Here is a tiny trained network, its code and every weight. The questions are about switching its units off for an input and a class, where a switched-off unit gives its printed mean instead of its output.

import numpy as np


def w(rows, s, z=0):
    codes = np.array(rows[::2]) - 128.0
    scale = np.full(codes.shape[1], s)
    scale[-1] = z or s
    return codes * scale


def f(y):
    return y / 2 * (1 + np.tanh(0.7978845608 * (y + 0.044715 * y**3)))


def log_softmax(a):
    a = a - a.max(-1, keepdims=True)
    return a - np.log(np.exp(a).sum(-1, keepdims=True))


def net(x, mask):
    res = np.array(x, float).reshape(1, 6) / 4 @ E
    y = f(res @ A[0][:, :-1].T + A[0][:, -1])
    res = res + np.where(mask, y, B[0][:, -1]) @ B[0][:, :-1]
    return log_softmax(res[-1] @ U[:, :-1].T + U[:, -1])


A, B = {}, {}
E = w([
[103,99,180,118,114,110,243,90,147,116,221,169],'x0',
[125,128,184,55,202,84,106,4,146,104,124,93],'x1',
[133,126,117,131,135,133,130,124,135,127,135,125],'x2',
[122,130,133,127,125,119,130,135,132,124,117,135],'x3',
[39,119,104,163,83,78,104,106,194,175,150,55],'x4',
[129,125,136,126,121,133,131,131,121,124,134,113],'x5',
],0.013)
A[0] = w([
[37,103,114,171,70,98,126,125,165,164,179,117,167],'neuron 0',
[71,152,91,135,119,80,55,88,201,176,117,3,159],'neuron 1',
[62,106,104,180,87,100,159,130,146,157,158,112,131],'neuron 2',
[101,127,96,177,71,131,188,160,134,140,153,136,117],'neuron 3',
[108,105,95,181,48,124,147,167,166,159,153,139,97],'neuron 4',
[137,128,106,180,69,191,203,188,91,151,160,197,199],'neuron 5',
[175,125,102,131,102,165,181,205,86,86,130,191,132],'neuron 6',
[143,162,107,102,189,114,6,104,131,134,41,59,134],'neuron 7',
[158,177,19,216,62,184,37,252,88,161,49,119,184],'neuron 8',
[228,162,142,47,194,155,78,99,75,77,63,158,202],'neuron 9',
[220,117,166,122,157,191,204,165,75,101,122,218,253],'neuron 10',
],0.0061,0.0045)
B[0] = w([
[113,113,170,146,122,147,149,140,172,236,82,87,187],'neuron 0',
[80,26,84,140,83,69,69,117,112,192,134,123,202],'neuron 1',
[99,106,153,151,126,178,162,148,171,202,100,95,170],'neuron 2',
[126,135,173,171,118,154,128,162,155,172,127,127,166],'neuron 3',
[142,137,177,156,145,175,174,162,147,185,88,117,171],'neuron 4',
[132,124,90,189,57,91,109,151,122,129,189,162,206],'neuron 5',
[115,153,77,144,97,66,109,123,88,128,160,143,187],'neuron 6',
[113,66,98,183,112,131,53,177,75,188,131,158,193],'neuron 7',
[121,181,160,8,185,66,217,2,149,74,146,79,250],'neuron 8',
[218,162,168,96,194,197,113,171,110,116,100,249,209],'neuron 9',
[135,108,54,131,99,90,84,111,35,76,181,241,221],'neuron 10',
],0.0081,0.017)
U = w([
[153,169,138,33,158,104,186,55,118,41,167,159,145],'0',
[111,85,62,192,72,73,51,172,89,135,170,160,230],'1',
[85,124,161,64,137,85,174,42,191,137,120,45,137],'2',
[126,129,158,189,105,193,158,254,179,161,118,129,7],'3',
[170,126,145,110,175,195,80,235,115,129,55,164,107],'4',
],0.0085,0.0016)

Each question gives the input, the list of numbers given to net, and the class t.
The units are the neurons (one row each of A and B). Each row of codes is followed by its name. A weight is (code - 128) times the scale printed after its matrix; where a second scale follows, it is the last column's (A, B and U).
mask holds one flag per neuron, in row order. A switched-off neuron (its flag False) gives its mean, the last column of its row in B, instead of its output. The means were averaged over made-up inputs and are rounded, as every weight is.
A unit's drop is (log p(t) with every unit on - log p(t) with that unit switched off) / (log p(t) with every unit on - log p(t) with every unit switched off).
The circuit of an input: a set's keep is (log p(t) with only the set's units on - log p(t) with every unit switched off) / (log p(t) with every unit on - log p(t) with every unit switched off). Starting from all 11 units, units are removed one at a time, each time the one whose removal leaves the highest keep (on an exact tie, the one counted first), for as long as the keep stays at least 0.8.
circuit, biggest first: the units of the circuit, biggest drop first
top k neurons: the k neurons with the biggest drops, biggest first
drop when u is switched off: that unit's drop, to one decimal
input [-4,-8,-8,-3,0,0], class 0: circuit, biggest first -> (neuron 8)
input [7,1,6,1,1,-7], class 2: top 4 neurons -> (neuron 9; neuron 7; neuron 10; neuron 5)
input [-1,7,8,-7,-2,1], class 4: circuit, biggest first -> (neuron 8; neuron 9)
input [1,0,5,-6,2,3], class 3: circuit, biggest first -> (neuron 8; neuron 10)
input [0,7,-5,-8,1,-8], class 1: top 3 neurons -> (neuron 8; neuron 7; neuron 1)
input [-8,8,3,7,1,-3], class 1: top 2 neurons -> (neuron 1; neuron 7)
input [2,0,0,8,-4,-5], class 1: top 2 neurons -> (neuron 8; neuron 10)
input [2,1,5,0,6,-6], class 2: top 4 neurons -> (neuron 10; neuron 7; neuron 9; neuron 5)
input [-8,0,-8,-3,5,-2], class 2: top 3 neurons -> (neuron 8; neuron 10; neuron 5)
input [0,0,5,-7,-1,-6], class 0: top 3 neurons -> (neuron 1; neuron 7; neuron 5)
input [-2,7,-4,7,8,3], class 1: top 2 neurons -> (neuron 8; neuron 1)
input [0,4,4,6,-5,-4], class 4: top 2 neurons -> (neuron 8; neuron 9)
input [2,-2,5,-3,2,-2], class 3: top 2 neurons -> (neuron 8; neuron 10)
input [-2,2,-7,3,-5,8], class 4: circuit, biggest first -> (neuron 9)
input [-1,-7,0,4,-5,7], class 0: drop when neuron 9 is switched off -> 0.0
input [-5,-3,6,7,6,-8], class 2: drop when neuron 8 is switched off -> 0.4
input [-4,-5,4,1,4,6], class 2: drop when neuron 8 is switched off -> 0.4
